Here is a tiny trained network, its code and every weight. The questions are about switching its units off for an input and a class, where a switched-off unit gives its printed mean instead of its output.

import numpy as np


def w(rows, s, z=0):
    codes = np.array(rows[::2]) - 128.0
    scale = np.full(codes.shape[1], s)
    scale[-1] = z or s
    return codes * scale


def norm(h):
    return h / np.sqrt((h * h).mean(-1, keepdims=True) + 1e-5)


def f(y):
    return np.maximum(y, 0)


def log_softmax(a):
    a = a - a.max(-1, keepdims=True)
    return a - np.log(np.exp(a).sum(-1, keepdims=True))


def net(x, mask):
    res = np.array(x, float).reshape(1, 5) / 4 @ E
    u = 0
    for l in range(2):
        y = f(norm(res) @ A[l][:, :-1].T + A[l][:, -1])
        res = res + np.where(mask[u : u + 12], y, B[l][:, -1]) @ B[l][:, :-1]
        u += 12
    return log_softmax(norm(res)[-1] @ U[:, :-1].T + U[:, -1])


A, B = {}, {}
E = w([
[131,129,121,125],'x0',
[127,130,128,126],'x1',
[198,65,207,4],'x2',
[27,63,205,157],'x3',
[253,114,78,244],'x4',
],0.0007)
A[0] = w([
[159,119,117,205,98],'L0N1',
[172,3,60,127,165],'L0N2',
[96,55,153,163,185],'L0N3',
[207,57,169,154,59],'L0N4',
[99,175,86,103,1],'L0N5',
[61,140,142,99,78],'L0N6',
[183,95,172,53,218],'L0N7',
[95,126,148,162,49],'L0N8',
[172,140,185,52,149],'L0N9',
[150,182,93,94,55],'L0N10',
[115,43,151,132,104],'L0N11',
[51,246,88,137,115],'L0N12',
],0.0032,0.0011)
B[0] = w([
[130,77,72,123,218],'L0N1',
[117,169,131,128,207],'L0N2',
[82,84,174,146,218],'L0N3',
[184,204,155,97,191],'L0N4',
[172,127,253,58,148],'L0N5',
[111,183,54,147,185],'L0N6',
[130,96,87,103,248],'L0N7',
[60,129,106,168,155],'L0N8',
[112,74,61,152,221],'L0N9',
[68,126,182,156,166],'L0N10',
[152,206,218,154,178],'L0N11',
[165,176,187,99,244],'L0N12',
],0.0028,0.0017)
A[1] = w([
[224,75,175,126,227],'L1N1',
[132,4,167,221,55],'L1N2',
[163,113,119,233,1],'L1N3',
[141,122,100,230,28],'L1N4',
[184,177,228,132,72],'L1N5',
[69,70,56,147,100],'L1N6',
[78,225,99,158,216],'L1N7',
[167,89,217,94,101],'L1N8',
[40,81,182,108,224],'L1N9',
[91,116,195,160,118],'L1N10',
[84,187,65,57,117],'L1N11',
[58,90,186,125,158],'L1N12',
],0.0031,0.00071)
B[1] = w([
[83,206,113,156,211],'L1N1',
[139,51,252,46,196],'L1N2',
[141,81,142,124,203],'L1N3',
[145,58,155,162,209],'L1N4',
[118,146,223,40,189],'L1N5',
[142,128,179,64,185],'L1N6',
[137,144,175,178,250],'L1N7',
[73,152,129,130,180],'L1N8',
[134,132,49,168,252],'L1N9',
[136,157,56,102,200],'L1N10',
[165,93,182,133,204],'L1N11',
[118,143,76,141,221],'L1N12',
],0.0034,0.0017)
U = w([
[129,214,243,90,253],'0',
[175,51,80,26,123],'1',
[40,184,85,240,64],'2',
[35,77,54,86,116],'3',
[213,109,109,246,133],'4',
[232,195,44,105,67],'5',
[125,2,206,180,77],'6',
],0.0091,0.002)

Each question gives the input, the list of numbers given to net, and the class t.
The units are the neurons (one row each of A and B). Each row of codes is followed by its name. A weight is (code - 128) times the scale printed after its matrix; where a second scale follows, it is the last column's (A, B and U).
mask holds one flag per neuron, layer by layer. A switched-off neuron (its flag False) gives its mean, the last column of its row in B, instead of its output. The means were averaged over made-up inputs and are rounded, as every weight is.
A unit's drop is (log p(t) with every unit on - log p(t) with that unit switched off) / (log p(t) with every unit on - log p(t) with every unit switched off).
The circuit of an input: a set's keep is (log p(t) with only the set's units on - log p(t) with every unit switched off) / (log p(t) with every unit on - log p(t) with every unit switched off). Starting from the 12 units with the biggest drops (on a tie, the unit counted first), units are removed one at a time, each time the one whose removal leaves the highest keep (on an exact tie, the one counted first), for as long as the keep stays at least 0.8.
circuit, biggest first: the units of the circuit, biggest drop first
most important unit: the unit with the biggest drop
top k neurons: the k neurons with the biggest drops, biggest first
top k neurons in layer l: the k neurons of layer l with the biggest drops, biggest first
drop of u: that unit's drop, to one decimal
input [-2,2,5,3,2], class 0: top 2 neurons : (L0N4, L0N11)
input [-2,-1,1,8,2], class 0: circuit, biggest first : (L0N11)
input [-2,-3,1,0,5], class 5: circuit, biggest first : (L0N4, L1N7)
input [-6,-4,8,-3,4], class 5: top 2 neurons : (L0N9, L0N7)
input [8,3,8,0,3], class 5: top 3 neurons in layer 0 : (L0N7, L0N9, L0N12)
input [5,3,8,1,7], class 0: circuit, biggest first : (L1N5, L1N1)
input [4,-4,2,1,-3], class 3: top 2 neurons : (L0N4, L1N2)
input [-3,-6,6,4,0], class 3: top 3 neurons : (L0N9, L0N7, L0N12)
input [5,3,1,7,2], class 0: top 3 neurons in layer 0 : (L0N11, L0N9, L0N4)
input [6,2,8,-2,4], class 5: top 3 neurons : (L0N9, L0N7, L1N1)
input [8,5,1,-2,-5], class 1: top 2 neurons : (L1N11, L0N9)
input [-4,-2,7,7,5], class 0: top 2 neurons in layer 0 : (L0N4, L0N11)
input [-5,-5,1,1,-2], class 3: top 2 neurons in layer 1 : (L1N9, L1N6)
input [1,5,2,2,2], class 0: most important unit : L0N4
input [-6,0,3,-2,-8], class 1: top 2 neurons in layer 1 : (L1N11, L1N1)
input [6,-3,5,-1,3], class 5: top 2 neurons in layer 1 : (L1N1, L1N2)
input [-2,4,3,2,4], class 0: top 2 neurons : (L0N4, L1N5)
input [-7,6,8,-2,8], class 5: top 2 neurons in layer 1 : (L1N1, L1N2)
input [-3,7,6,8,-1], class 3: drop of L1N9 : 0.3
input [0,-4,-5,-1,-2], class 0: circuit, biggest first : (L0N12)
input [6,4,-7,-7,-3], class 0: drop of L0N12 : 0.1
input [-7,2,-7,3,5], class 6: drop of L0N4 : 0.0
